In the rows, 128 means zero.
Each row is followed by its group and then its class within the group.
[151  70 129 131 122 122 126 124 134 106 133 134 139 137  91 115 118 149
 140 121  95] : j128 (71)
[138  82 124 125 123 147 131 134 133 103 133 115  97 140 109 127 113 128
 139 130 110] : j128 (91)
[140  63 118 141 140 149 117 135 135 107 133 134 146 135 102  95 117 136
 147 108  81] : j446 (78)
[165  47 124 121 126 130 121 132 125  78 142 137 171 123  79 105 112 158
 127 100  81] : j128 (71)
[145  81 123 109 130 174 111 139  69  88 133 126 145 132 143 109 135 118
 160 105  98] : j446 (81)
[166 124 120 101 134 137 119 141 128  85 103 141 160 109 110  85 146 108
 140 110 108] : j446 (81)
[152  99 111 126 129 150 120 160 139 119 122 131 164  70 140 111 120 102
 159 110 111] : j446 (81)
[103  94 126 167 125 111 130 134 138 105 104 123 110 150 109 127 130 134
 134 137 125] : j868 (68)
[116 168 122 121 140 162 125 117 129 123 126 130 140 129 141 115 131 106
 128 140 141] : j446 (78)
[163  67 142 135 124 145 120 122 140  79 131 134 129 142  91 115 141 148
 148 135  92] : j868 (90)
[176  61 130 113 133 158 104 140 144  62 133 150 142 145  78  93 131 120
 142 137  79] : j446 (81)
[148   4 132 151 134 149 123 141 130 113 133 133 121 153  79  83 121 171
 158 107  64] : j868 (68)
[157  80 141 130 128 140 116 129 136 133 153 146 171 107  93  92 139 111
 141 109  84] : j446 (78)
[130  86 141 144 128 147 117 130 143  89 136 135 130 142  76 122 128 148
 136 136  70] : j868 (80)
[145  72 129 118 110 116 130 137 144 128  99  73 140 104 123 136 113 145
 140 120 110] : j128 (93)
[141 131 134 130 127 121 142 114 125 102 123 139 132 128 114 126 126 151
 129 131 134] : j868 (80)
[128  49 121 144 119 175 107 149 133  98 101 104 139 142 136 106 142 118
 175 120  95] : j446 (81)
[136  79 147 122 121 163 111 138 159  94 132 138 131 137  99  92 125 120
 147 137  95] : j446 (78)
[154  82 132 128 132 119 122 142 124  95 120 125 140 117 100 116 124 121
 135 121 113] : j128 (93)
[156  95 109 128 150  73 131 144 115 145 129 139 171 146  99  99 127 147
 122 119  97] : j128 (71)
[110  54 127 141  99 133 123 134 140  82 111 112 100 155 110 130 117 146
 152 148 111] : j868 (80)
[174  14 122 118 135 137 125 133 122  33 143 132 129 172  49 118 116 142
 133 147  87] : j128 (91)
[170  99 139 137 111 154 123 136 150  90 134 132 129 128 100 137 139 110
 142 168 103] : j446 (72)
[163 132 131 120 112 143 120 136 140  78 130 122 146 120  95 146 146 112
 131 136 128] : j446 (78)
[171  19 120 138 146 120 114 145 120 101 127 136 151 151  58  75 114 153
 138 126  88] : j128 (71)
[149  90 131 142 121 120 125 146 132  93 120 117 107 126 128 145 115 132
 142 149 126] : j128 (93)
[150  95 121 114 122 141 104 138 132  95 117 128 133 124 113 105 124 119
 140 129 108] : j446 (72)
[125  80 154 121 113 130 148 139 146  51 131 132 121 132  86 128 137 157
 131 141 102] : j868 (80)
[158 101 122 125 100 112 135 136 138  80 126 131 143 135  92 132 105 118
 118 135 111] : j128 (91)
[172 109 140 127 119 135 119 129 148 141 164 141 166 110 103 123 142 119
 145 116  94] : j446 (78)

Each row is followed by its group and then its class within the group.
[125 147 118 153  78 123 115 121 130 129 125 130 146 123 125 120 121 122
 120 110 122] : j793 C
[108 122 132 150 137 122 128 117 123 130 122 139 135 114 134 113 123 138
 125 147 131] : J806 J
[107 127 125 144 135 127 129 121 121 139 122 133 128 111 143 120 127 135
 130 145 128] : J806 V
[117 118 132 145 124 119 125 121 129 125 128 157 152 134 137 129 127 166
 135 151 129] : J119 M
[107 120 126 145 136 123 130 120 123 131 122 135 129 117 132 117 124 137
 133 147 128] : J806 W
[135 148 118 145  89 122 118 127 131 135 127 127 141 121 131 129 125 119
 123 111 123] : j793 C
[119 144 123 140 126 133 120 131 127 130 120 109 124 117 115 115 122 109
 117 104 128] : j33 S
[117 115 130 158  91 111 125 115 129 133 130 163 151 140 143 120 122 156
 134 150 130] : J119 M
[104 124 129 158 121 119 125 117 124 132 121 142 136 115 139 111 122 138
 129 145 131] : J806 W
[134 144 118 145  86 127 121 125 129 133 130 136 144 126 130 131 126 121
 126 118 121] : j793 C
[102 123 130 148 150 124 126 120 119 132 121 134 129 106 139 115 126 143
 130 147 131] : J806 V
[140 159 122 147  94 131 113 126 138 130 129 134 153 119 137 135 126 125
 124 116 120] : j793 C

Each row is followed by its group and then its class within the group.
[131 138 140 131 135 152 142 125 143 138  98 135 131 144 139 108 142 110
 123 138 134] : G j53
[119  93 121 117 136 152 144 140 163 138  93 133 110 172 130 157 127 129
 135 132 115] : F j172
[138 138 141 147 136 138 130 146 128 149 109 149 139 154 160 119 118 109
 142 112 116] : H j485
[121 125 134 158 140 149 131 142 123 158 117 145 152 150 152 126 106 104
 122 122 118] : H j485
[116 129 123 124 137 144 167 138 109 131 134 143 105 137 119 136 125 114
 125 142 124] : A j750
[126 105 127 121 129 144 177 126 136 129 122 138 108 131 143 144 122  94
 125 143 108] : A j750
[131 128 128 128 120 145 137 116 162 136  81 142 125 138 150 120 124 110
 202 127 128] : G j896
[129 111 138 111 122 125 164 117 162 117 123 135 113 125 148 122 135 115
 119 132 115] : A J975
[156 154 138 134 128 121 108 130 156 130 112 145 123 134 162  78 128 149
 133 111 114] : H J826
[135 145 128 121 139 128 113 122 123 132 132 127 138 135 136 136 126 131
 132 116 125] : H J826
[109 117 122 125 134 134 149 141 135 111 110 135 120 155 108 154 125 132
 120 131 120] : F j172
[120 112 125 127 118 152 169 126 126 129 128 135 106 155 123 147 128 104
 127 150 121] : A J975
[120 152 147 122 148 159 145 134 138 144 106 138 124 173 141 136 113  94
 114 132 129] : G j896
[135 105 132 138 125 133  94 140 152 141 106 150 144 145 146 119 114 123
 126 122  97] : H J826
[133 132 126 113 136 112 125 112 144 105 126 150  90 146 108 145 142 165
 136 128 118] : F j77

Each row is followed by its group and then its class within the group.
[131 119 115 113 118 140 135 135 125 120 135 136 120 116 125 119 160 133
 104 150 130] : P T
[117 124 125  86 120 145 134 107 116 120 137 121 137 120 126 120 120 106
 125 135 131] : P T
[114 122 120 104 118 147 127 113 126 117 151 126 135 123 130 126 125 118
 139 146 131] : P K
[135 130 136 103 119 151 143 127  98 107 129 115 124 117 135 115 108 117
  96 138 125] : Q X
[159 132 134 128 128 133 137 134 106 112 137 116 115 116 131 115 106 134
 112 116 132] : Q X
[159 125 134  90 132 145 137 107 105 113 123 110 120 110 124 110 106 130
 124 126 132] : Q X
[112 125 120 100  95 147 131 131 118 120 143 120 123 110 128 116 114 116
 113 150 128] : P K
[132 143 133 154 129 144 125 169 112 116 106 116 117 113 126 113 134 120
  85 111 126] : Q N
[121 118 134  96 125 144 142 118 112 119 152 130 122 112 129 110 152 140
 107 148 135] : P T
[142 131 131 145 131 130 142 154 115 113 107 107 116 118 124 113 114 145
 128 121 123] : Q N
[139 138 128 148 129 144 122 160 115 117 104 111 119 118 124 116 129 111
  98 113 128] : Q N
[122 125 139 101 123 143 137  89 129 121 149 132 125 116 120 128 119 122
 109 146 137] : P T
[144 132 129 140 129 138 138 125 116 113 133 121 118 117 128 107 112 130
 104 124 125] : Q X
[132 131 134 136 127 137 130 143 110 115 110 130 118 117 126 120 127 135
  91 113 121] : Q N
[103 118 125 113 132 132 130 119 130 124 139 121 136 111 131 123  97 133
 108 149 124] : P K
[107 123 113  94 125 157 123  97 122 120 142 126 142 107 121 114  98 123
 130 144 129] : P K
[141 132 128 128 124 143 134 124 115 119 132 122 122 118 123 120 110 117
 114 128 128] : Q X
[151 146 136 149 126 129 132 137 109 113 117 118 114 125 127 124 128 115
  88 104 134] : Q N
[157 131 139 130 130 127 140 120 116 101 117 119 125 125 133 122  78 149
  98 120 131] : Q X
[126 124 203 121 133 136 129 177 122 127 107  95 127 117 127 108 121 117
 116 128 125] : Q N
[145 135 127 141 125 156 135 113 116 109 133 117 120 107 129 111 109 137
 101 113 132] : Q X
[142 136 135 124 131 149 135 117 110 110 132 112 126 110 124 116  59 123
 112 113 122] : Q X
[124 126 123  94 120 150 132  94 123 116 152 123 123 118 125 130 106 109
 138 150 131] : P K
[113 121 130 108 124 137 137 133 109 115 151 115 130 119 129 119 114 106
 117 152 128] : P K
[153 133 140 138 136 152 142 110 118 111 129 110 125 104 126 122  81 136
 121 113 122] : Q X
[111 121 122  90 125 161 132  82 112 120 148 119 137 109 131 119  94 133
 142 136 128] : P K
[134 132 131 138 127 145 137 132 114 106 126 108 123 114 122 110  78 117
 101 125 124] : Q N
[152 135 128 127 130 144 142 106 111 106 126 116 119  95 127 115  82 141
 105 120 137] : Q X
[138 137 137 137 126 138 136 129 113 111 128 112 118 116 121 114 105 127
 101 114 122] : Q X
[126 124 133 100 118 142 136 118 116 120 152 115 118 110 134 129 125 124
 111 155 135] : P K
[145 145 137 133 118 143 129  99 113 104 130 118 131 126 124 123  53 118
 112 102 118] : Q X
[142 131 137 146 128 146 137 148 107 106 123 112 124 103 122 114 123 120
  91 121 120] : Q N
[115 126 135  79 118 144 133  88 122 119 157 131 132 130 132 127 107 112
 135 143 134] : P K
[102 124 121  98 124 155 133  85 126 119 155 128 132 117 122 128 103 119
 124 144 131] : P T
[112 126 130 112 121 153 136 102 116 112 156 133 123 111 125 116 134 120
  95 155 131] : P T
[134 119 116 100 128 145 133 117 122 114 143 116 122 111 101 119 135 100
 115 158 142] : P T
[119 122 125 115 123 147 130 132 118 123 143 114 128 115 126 118 123 118
 120 135 121] : P K
[123 129 127 116 128 143 135  97 127 122 156 122 126 115 121 129 126 118
 108 156 132] : P K
[130 118 123  86 125 135 137  97 120 123 146 133 120 124 123 115 105 120
 127 151 143] : P T
[138 131 136 145 134 125 128 140 123 119 108 107 117 125 126 120  98 129
 117 120 113] : Q N
[135 131 126 128 118 134 128 127 123 112 107 116 128 129 129 130 103 105
 123 116 120] : Q N
[114 124 133 112 125 140 138 112 132 128 149 112 127 119 126 139 129 118
 124 130 118] : P K
[141 138 133 127 128 147 143 105 113 115 119 117 131 111 126 117 101 141
 118 105 130] : Q X
[130 118 131  75 123 137 144  97 114 111 137 125 121 113 130 128 120 122
 106 153 138] : P T
[142 130 137 140 128 136 140 113 113 106 129 115 124 118 123 122 104 134
 106 131 123] : Q N
[124 123 121  98 130 141 141  98 118 112 153 124 124 112 129 126  94 126
 129 156 132] : P K
[113 124 127 120 122 149 134 107 125 122 156 117 132 114 127 127 107 137
 130 134 132] : P K

Each row is followed by its group and then its class within the group.
[134 140 125  96 114 130 111 133 107 139 152 143  83 131  88 104 140 137
 124 133 192] : <20> (34)
[126 122 149 123 115 131 106 134 107 131 144 120  98 143  96 121 152 131
 131 125 197] : <20> (34)
[130 126 124  99 126 122  73 132 103 133 143 120  97 144  99 123 144 145
 143 112 158] : <20> (32)
[130 165 111 141 132 118 120 142 120 121 144 103 137 118 133 108 136 111
 112 131 123] : <28> (42)
[136 166 117 140 120 128 140 131 124 125 155  95 130 122 115  94 130 114
 101 137 165] : <28> (35)
[132 121 125 109 117 127 101 138  97 140 151 126  82 138  86 118 150 130
 127 128 201] : <20> (34)
[138 158 113 124 132 123 132 119 115 127 155 101 124 123 127 100 146 121
 112 131 136] : <28> (35)
[132 145 111 138 130 125 115 126 117 139 146 123 120 122 123  96 130 110
 113 145 143] : <28> (35)
[143 172  99 117 120 119 137 128 114 131 146  96 120 117 126  97 137 115
 121 124 129] : <28> (42)
[130 175 117 134 128 123 143 123 125 142 149 132 127 126 137 109 127 113
 101 136 142] : <28> (35)
[125 110 138 100 128 118  76 131 109 129 138 121 107 143  98 112 158 140
 129 125 193] : <20> (32)
[139 168 110 132 125 123 128 128 137 124 149  98 139 117 121  96 119 117
 111 141 147] : <28> (35)
[134 133 116 129 122 120 119 136 115 129 114 101 125 133 125 100 147 120
 113 124 137] : <28> (42)
[121 130 143 118 133 110  76 136 106 130 138 117 110 141 104 129 158 134
 136 120 177] : <20> (32)
[139 153 123 127 126 118 124 130 125 134 156 117 113 124 111  94 150 119
 105 149 163] : <28> (35)
[129 115 146 128 134 130 109 137 111 145 133 120 101 134 110 130 144 121
 136 127 185] : <20> (34)
[128 148 141 115 119 126 125 133 108 136 137 121 105 132  90 139 133 122
 131 119 179] : <20> (34)
[132  86 146 117 122 132  89 135 108 139 152 145  67 127  88 100 150 145
 128 144 189] : <20> (34)
[134 124 141 115 124 122  99 139 110 131 137 142  97 142  91 121 145 133
 130 125 196] : <20> (32)
[130 133 147 117 129 131 105 137 102 132 136 140  88 136  94 128 146 134
 156 132 199] : <20> (34)
[138 170 110 130 128 120 138 128 112 126 143 120 127 119 133  97 133 111
 110 143 126] : <28> (35)
[131 147 143 130 138 132 103 130 106 129 145 130 114 139 107 137 149 125
 130 131 173] : <20> (34)
[139 159 102  98 155 121 123 123 121 123 146  92 120 118 130 100 135 137
 124 118 136] : <28> (42)
[124 127 142 115 120 135 115 136 113 117 154 140  93 138 105 122 141 127
 116 120 204] : <20> (34)
[136 154 115 111 139 114 122 119 122 133 149 102 127 131 137  99 145 121
 118 124 100] : <28> (42)
[134 159 108 129 127 116 117 130 133 123 140  82 141 126 121  98 114 122
 118 143 120] : <28> (42)
[128 134 141 131 123 122 133 136 111 130 143 119 111 144  95 150 141 126
 127 123 178] : <20> (34)
[127 176 122 128 125 120 145 123 120 132 147 115 129 124 119 114 134 119
 110 140 138] : <28> (35)
[127 114 121 100  83 127  85 135 115 125 145 124  82 137  84 110 142 130
 128 114 182] : <20> (32)
[131 163 117 137 127 128 119 130 116 127 131 100 139 119 123 101 130 109
 119 133 152] : <28> (42)
[123 152 134 115 118 106 112 133 102 146 144 129  95 141  96 137 140 125
 132 126 177] : <20> (32)
[138 128 116 111 124 125 107 127 111 132 144  84 109 133 119  90 155 118
 128 128 151] : <28> (42)
[126 104 133 104 123 135  82 142 103 130 121 134  95 137  99 114 152 128
 127 118 204] : <20> (32)
[141 148 119 124 133 122 116 127 116 120 152 103 115 125 120  70 154 123
 114 141 136] : <28> (35)
[133 151 103 112 133 116 129 135 115 133 145  72 141 128 115  93 138 114
 125 129 145] : <28> (42)
[129 134 129 113 112 135 102 137  97 136 145 119  89 135 106 117 146 131
 143 109 192] : <20> (34)
[131 152 112 121 132 114 116 134 124 121 147 102 132 123 123  80 136 119
 117 133 129] : <28> (42)
[134 135 129 128 118 122 139 125 125 132 161 110 114 128 120  98 140 116
 106 135 152] : <28> (35)
[126 147 128 111 113 116  98 134  92 126 145 144  88 136  86 121 144 136
 129 118 174] : <20> (34)
[137 170 109 110 130 112 125 124 112 130 154  99 122  92 118 114 156 123
 116 142 116] : <28> (42)
[117 125 131 121 119 116  88 132 102 127 132 105 104 138  88 132 154 121
 134 120 175] : <20> (32)
[135 155 113 113 125 121 139 121 141 129 155  97 132 123 128 104 125 113
 118 129 119] : <28> (42)
[123 121 136 120 123 132 108 132 112 121 141 127  94 146  91 120 140 135
 122 123 175] : <20> (34)
[139 166 135 139 132 114 137 127 122 127 144 103 129 124 120 106 137 123
 109 146 117] : <28> (35)
[138 168 110 120 123 123 136 135 117 128 139 109 128 125 119 109 124 117
 111 131 142] : <28> (42)
[132 157 110 109 124 118 126 128 125 125 150 124 116 127 107 103 132 124
 107 133 130] : <28> (35)
[125 161 119 120 132 120 133 126 122 135 139  89 140 125 136 124 137 117
 122 121 130] : <28> (42)
[128 158 116 132 125 119 132 128 129 134 151 116 123 122 130  92 120 108
 103 128 166] : <28> (35)

Each row is followed by its group and then its class within the group.
[104 133 150 122 127 163 133 112 133 158 134 125 144  87 133 149 144 105
 129 129 166] : <29> (11)
[155 159  86 107 148 105 136 131 146 131  89 148 138  99 126 127 105 147
 124 137 101] : <35> (18)
[112 142 110 124 123  89 137 146 150 129 129 141 133 139 127 128 120 139
 136 150 110] : <35> (18)
[ 96  80 148 144 113 151 123 168 125 123 167 121 157 119 148 126 160 114
 131 164 146] : <35> (18)
[ 95 128 126 124 146 151 106 125 123 134 126 126 150 169 121 133 154 120
 124 110 162] : <29> (21)
[136 146 118 111 123 143 138 146 124 138 105 144 145  72 148 139 138 136
  89 145  96] : <35> (12)
[116 139 122 127 163 146 105 127 131 151 113 148 146 100 122 133 145 128
  99 117 150] : <29> (21)
[115 128 140 108 127 125 128 151 113 102 123 136 155 124 118 126 121 119
 122 127 143] : <35> (12)
[116 123 127 121 146 172 116 124 127 159 120 148 153  76 139 126 155 122
  96 148 131] : <29> (11)
[134 156 116  86 159 127 107 112 128 147  61 140 147 138 136 131  96 108
 146 132 132] : <29> (11)
[126 118 126 127 143 129 115 141 142 117 126 154 146 120 140 121 125 128
 109 139 110] : <35> (18)
[114 108 130 115 138 159 131 146 131 138 110 142 156  93 130 132 151 125
  97 140 119] : <35> (12)
[132 129 111 101 159 123 117 136 122 123 118 140 156 120 136 130 104 127
 139 152 102] : <35> (18)
[124 143 110 125 140 137 114 115 131 147 109 150 137 103 139 136 127 112
 106 144 131] : <29> (11)
[130 134 122  99 143 127 127 146 129 128 102 149 148 100 141 123 117 132
 112 136 118] : <35> (12)
[136 140 127  99 155 160 101 119 118 142 117 142 157  97 144 130 132 124
 111 131 138] : <29> (11)
[142 159 109  77 178 157  85 114 117 147  83 151 151  85 134 126  91 124
 119 133 159] : <29> (21)
[119 132 128 117 140 136 118 130 124 134 118 136 144 121 120 139 138 118
 119 124 159] : <29> (11)
[120 145 118  99 147 142 102 117 130 131  85 130 150 106 122 124 134 122
 103 126 137] : <29> (21)
[140 130 130  88 120 123 140 170 130 100 102 143 167  84 121 121 131 132
  93 139 121] : <35> (12)
[ 91 138 164  74 142  74 120 160 112  96 112 133 181 158 102 109 122 118
 136 128 180] : <35> (12)
[135 142 118 105 152 121 112 115 126 142 111 146 111 134 109 128 116 118
 118 118 129] : <29> (11)
[155 135 126  96 124 130 126 149 135 126 115 140 144 119 133 133 108 128
 128 133 114] : <35> (12)
[117 105 111 122 134 134 139 156 133 144 119 143 147  96 162 129 142 146
 101 136 114] : <35> (12)
[133 136 119 108 146 126 144 138 124 131 114 149 152 118 144 130 115 132
 112 162 107] : <35> (18)
[111 136 123 121 152 128 115 124 145 133 109 137 142 110 127 143 140 138
 107 122 194] : <29> (21)
[107 146 100 118 148 134 122 122 138 138 100 133 147 105 124 138 154 135
  91 121 138] : <29> (21)
[146 152 104 144 128 119 146  96 117 147 121 128 109 114 141 141 125 118
 140 112 123] : <29> (21)
[124 144 131 107 117  97 136 147 126 112 123 133 153 136 112 107 112 122
 139 143 126] : <35> (12)
